Below are the code and all the weights of a small trained network. Each question names an input and a target symbol and asks about switching units off, where a switched-off unit gives its printed mean instead of its output.

import numpy as np


def w(rows, s, z=0):
    codes = np.array(rows[::2]) - 128.0
    scale = np.full(codes.shape[1], s)
    scale[-1] = z or s
    return codes * scale


def f(y):
    return np.maximum(y, 0)


def softmax(a):
    e = np.exp(a - a.max(-1, keepdims=True))
    return e / e.sum(-1, keepdims=True)


def log_softmax(a):
    a = a - a.max(-1, keepdims=True)
    return a - np.log(np.exp(a).sum(-1, keepdims=True))


def net(x, mask):
    ids = ['ΘΞΣΨαβεζημπτφω'.index(c) for c in x.split()]
    T = len(ids)
    res = E[ids] + P[:T]
    r = res
    for j in range(2):
        rows = slice(2 * j, 2 * j + 2)
        q, k, v = (r @ M[0][rows].T for M in (Q, K, V))
        z = softmax(np.where(np.tri(T) > 0, q @ k.T / 2**0.5, -1e9)) @ v
        o = O[0][rows]
        res = res + np.where(mask[j], z, o[:, -1]) @ o[:, :-1]
    y = f(res @ A[0][:, :-1].T + A[0][:, -1])
    res = res + np.where(mask[2:26], y, B[0][:, -1]) @ B[0][:, :-1]
    return log_softmax(res[-1] @ U[:, :-1].T + U[:, -1])


Q, K, V, O, A, B = {}, {}, {}, {}, {}, {}
E = w([
[99,184,114,97,177,132,87,134,137,145,148,178],'Θ',
[127,58,138,119,36,91,169,88,77,134,94,84],'Ξ',
[123,72,138,143,109,101,129,107,171,153,149,151],'Σ',
[35,170,94,129,104,160,144,101,129,136,97,146],'Ψ',
[98,55,128,183,30,82,153,99,151,155,130,124],'α',
[144,138,160,73,173,130,104,147,135,152,132,107],'β',
[43,205,126,110,103,131,135,126,116,136,85,154],'ε',
[162,159,135,98,185,144,103,201,174,164,101,120],'ζ',
[137,115,141,57,153,166,131,179,75,121,149,39],'η',
[128,67,134,126,139,138,142,153,152,148,135,79],'μ',
[122,63,148,130,137,114,118,146,149,157,144,105],'π',
[217,64,178,105,118,97,152,97,233,167,82,156],'τ',
[21,174,97,167,189,158,99,190,215,128,220,217],'φ',
[166,200,215,197,103,249,85,107,24,115,169,153],'ω',
],0.016)
P = w([
[112,46,152,75,140,103,4,141,157,98,75,160],'0',
[138,89,126,68,93,178,88,142,187,109,125,61],'1',
[112,88,99,94,147,154,116,172,129,97,113,94],'2',
[72,102,168,111,191,82,170,137,102,170,124,89],'3',
[180,142,53,93,100,132,95,96,147,141,160,113],'4',
[200,166,123,97,69,95,104,129,151,119,76,82],'5',
[93,143,100,117,165,64,133,126,95,146,179,69],'6',
[94,144,88,116,111,130,156,141,124,109,177,64],'7',
],0.014)
Q[0] = w([
[161,190,126,165,182,38,192,44,77,254,158,62],'H1',
[160,111,121,97,42,132,23,146,155,27,47,107],'H1',
[178,116,154,233,142,214,114,112,60,114,109,172],'H2',
[126,82,64,80,89,122,8,159,155,19,84,130],'H2',
],0.0063)
K[0] = w([
[198,127,2,98,73,160,180,80,112,161,194,112],'H1',
[82,64,197,144,187,122,211,152,52,144,67,151],'H1',
[80,97,108,38,173,56,138,165,190,88,146,110],'H2',
[94,87,155,229,240,117,147,168,64,30,16,139],'H2',
],0.0059)
V[0] = w([
[110,139,127,210,24,151,147,100,40,113,133,125],'H1',
[41,184,113,194,96,151,93,128,224,255,115,191],'H1',
[50,103,39,75,87,27,148,137,179,143,117,84],'H2',
[190,26,150,173,49,158,152,85,159,122,166,170],'H2',
],0.0073)
O[0] = w([
[129,172,170,121,127,199,119,78,170,216,141,124,2],'H1',
[217,34,157,88,165,144,185,120,86,136,145,220,100],'H1',
[173,156,118,2,151,63,101,115,174,99,132,119,177],'H2',
[150,144,130,119,45,101,99,182,101,159,153,157,166],'H2',
],0.012,0.0054)
A[0] = w([
[192,158,155,161,71,113,170,189,144,166,203,221,159],'N1',
[126,143,189,69,150,148,80,163,198,149,160,136,92],'N2',
[126,136,178,223,117,112,67,103,111,116,145,98,118],'N3',
[176,186,156,188,140,173,231,116,142,193,162,127,2],'N4',
[122,153,124,115,175,139,235,66,91,109,106,175,137],'N5',
[119,118,78,124,50,62,143,104,134,151,108,75,113],'N6',
[91,148,69,228,103,68,142,113,161,91,149,142,154],'N7',
[158,119,96,133,132,105,170,160,189,104,168,200,133],'N8',
[107,108,154,147,102,91,101,62,51,43,146,141,88],'N9',
[61,133,135,120,170,115,29,135,255,148,113,185,76],'N10',
[88,60,134,34,147,81,93,159,155,146,114,152,152],'N11',
[103,124,202,67,36,155,206,60,128,149,116,143,169],'N12',
[161,27,156,168,121,119,158,2,185,112,121,43,115],'N13',
[126,73,134,206,138,150,146,78,29,122,79,150,100],'N14',
[125,133,166,249,135,181,101,118,104,82,93,110,66],'N15',
[61,15,190,136,90,178,66,81,160,73,58,135,114],'N16',
[159,146,210,215,81,214,157,124,97,171,153,167,118],'N17',
[141,186,78,104,160,46,157,153,229,106,154,109,121],'N18',
[159,124,199,173,154,166,93,131,124,231,166,102,180],'N19',
[180,121,116,114,183,91,190,159,192,76,50,151,119],'N20',
[147,152,125,146,62,167,152,155,124,150,90,139,150],'N21',
[110,98,78,87,203,96,174,163,131,189,141,63,207],'N22',
[82,144,106,102,92,132,81,191,54,115,108,115,128],'N23',
[147,105,135,173,128,56,98,210,158,134,173,110,119],'N24',
],0.007,0.0051)
B[0] = w([
[108,140,146,168,132,88,121,89,57,92,117,49,158],'N1',
[156,82,77,135,116,109,169,142,123,150,102,138,161],'N2',
[159,165,124,86,70,89,107,207,189,131,155,168,164],'N3',
[123,101,52,44,90,85,187,108,148,71,94,172,143],'N4',
[124,113,116,164,106,167,111,122,140,61,167,62,140],'N5',
[147,149,150,112,199,177,123,89,119,95,130,125,201],'N6',
[113,91,176,45,85,83,171,230,147,164,134,151,175],'N7',
[95,169,146,138,143,115,97,79,125,171,138,49,166],'N8',
[174,165,101,112,93,111,203,118,171,149,86,173,155],'N9',
[180,56,163,99,85,151,206,157,148,137,79,211,162],'N10',
[139,130,86,61,100,159,139,119,177,119,118,92,249],'N11',
[81,174,143,123,225,118,95,104,88,105,121,95,156],'N12',
[99,116,87,91,130,176,131,162,161,126,104,200,153],'N13',
[254,150,113,169,195,155,165,151,153,96,85,130,162],'N14',
[141,178,33,31,158,47,115,159,169,133,153,134,171],'N15',
[161,172,114,173,158,166,119,197,148,184,119,114,168],'N16',
[86,97,84,118,184,139,151,71,79,134,76,77,177],'N17',
[82,68,73,132,153,148,126,63,58,53,113,96,221],'N18',
[84,107,125,87,143,183,72,57,147,110,144,133,162],'N19',
[87,191,149,105,84,93,89,84,119,202,156,124,189],'N20',
[80,80,161,170,88,97,64,102,75,134,141,76,153],'N21',
[117,194,139,125,44,141,135,90,131,85,125,190,211],'N22',
[151,72,122,152,58,120,161,110,164,177,126,172,199],'N23',
[99,165,113,136,146,149,114,83,70,85,108,161,193],'N24',
],0.0064,0.014)
U = w([
[188,136,143,193,157,119,187,145,132,101,105,138,96],'Θ',
[32,134,223,168,108,151,19,113,196,203,186,145,254],'Ξ',
[126,81,185,171,115,128,108,148,36,132,119,131,131],'Σ',
[115,79,208,158,176,195,109,118,67,118,85,139,141],'Ψ',
[79,173,128,157,184,57,80,41,47,76,190,1,234],'α',
[130,94,36,20,138,49,199,150,147,114,75,139,160],'β',
[140,115,182,183,178,186,153,111,129,107,119,135,173],'ε',
[195,149,123,168,185,53,188,199,136,107,128,115,40],'ζ',
[117,202,132,141,141,42,113,224,227,170,221,94,72],'η',
[156,158,139,166,120,94,134,175,115,160,161,146,164],'μ',
[153,134,137,175,121,104,135,165,114,143,141,131,97],'π',
[165,113,142,211,68,72,156,148,67,115,135,158,56],'τ',
[216,84,144,209,183,127,181,112,102,83,104,98,78],'φ',
[85,99,56,143,237,111,116,168,138,230,111,70,4],'ω',
],0.0044,0.0025)

Each question gives the input, a string of symbols that net reads in full, and the target symbol t.
The units are the heads (2 rows each of Q, K, V and O) and the neurons (one row each of A and B). Each row of codes is followed by its name. A weight is (code - 128) times the scale printed after its matrix; where a second scale follows, it is the last column's (O, A, B and U).
mask holds one flag per unit, heads first, then neurons. A switched-off unit (its flag False) gives its mean, the last column of its rows in O or B, instead of its output. The means were averaged over made-up inputs and are rounded, as every weight is.
A unit's drop is (log p(t) with every unit on - log p(t) with that unit switched off) / (log p(t) with every unit on - log p(t) with every unit switched off).
The circuit of an input: a set's keep is (log p(t) with only the set's units on - log p(t) with every unit switched off) / (log p(t) with every unit on - log p(t) with every unit switched off). Starting from the 12 units with the biggest drops (on a tie, the unit counted first), units are removed one at a time, each time the one whose removal leaves the highest keep (on an exact tie, the one counted first), for as long as the keep stays at least 0.8.
circuit, biggest first: the units of the circuit, biggest drop first
unit that matters most: the unit with the biggest drop
k most important neurons: the k neurons with the biggest drops, biggest first
which heads matter: for each layer, one digit per head in row order, 1 if its drop is at least 0.15 and else 0, layers parted by /
input Σ Ξ Θ ω Ξ η Ξ, target Ξ: unit that matters most	H1
input μ ω Θ ω ω ω, target α: which heads matter	10
input α ω μ ε φ Σ η, target φ: circuit, biggest first	H2; H1; N14
input α Ξ ω Θ, target Ξ: circuit, biggest first	H1; H2
input ω α π, target ω: 2 most important neurons	N17; N15
input φ ω ζ, target φ: circuit, biggest first	H2; H1; N14
input φ ω τ, target φ: circuit, biggest first	H2; H1; N14
input Ξ φ ω ε, target φ: circuit, biggest first	H1; H2; N14
input ε Σ α Θ ω Ψ μ, target ω: circuit, biggest first	H2; H1; N17
input μ ω φ μ, target ω: circuit, biggest first	H2; N17; N15
input ζ η η ω, target η: which heads matter	10
input μ η Σ α Σ, target α: which heads matter	01
input Ξ π Ξ Σ π β φ, target β: which heads matter	01
input α φ η ω, target φ: which heads matter	10
input η π β τ β, target α: circuit, biggest first	H1; N18; N10
input Ξ Ξ ω Ψ, target Ξ: circuit, biggest first	H1; H2
input β μ ω η β η, target η: 2 most important neurons	N15; N3
input Ψ η ζ Ψ Θ Θ, target α: circuit, biggest first	N7; N18; H2
input η η μ η, target α: circuit, biggest first	H1
input Σ η ε β π ζ ζ, target α: unit that matters most	N18
input β φ Ψ η ω α, target η: which heads matter	11
input α ω α τ, target ω: which heads matter	11
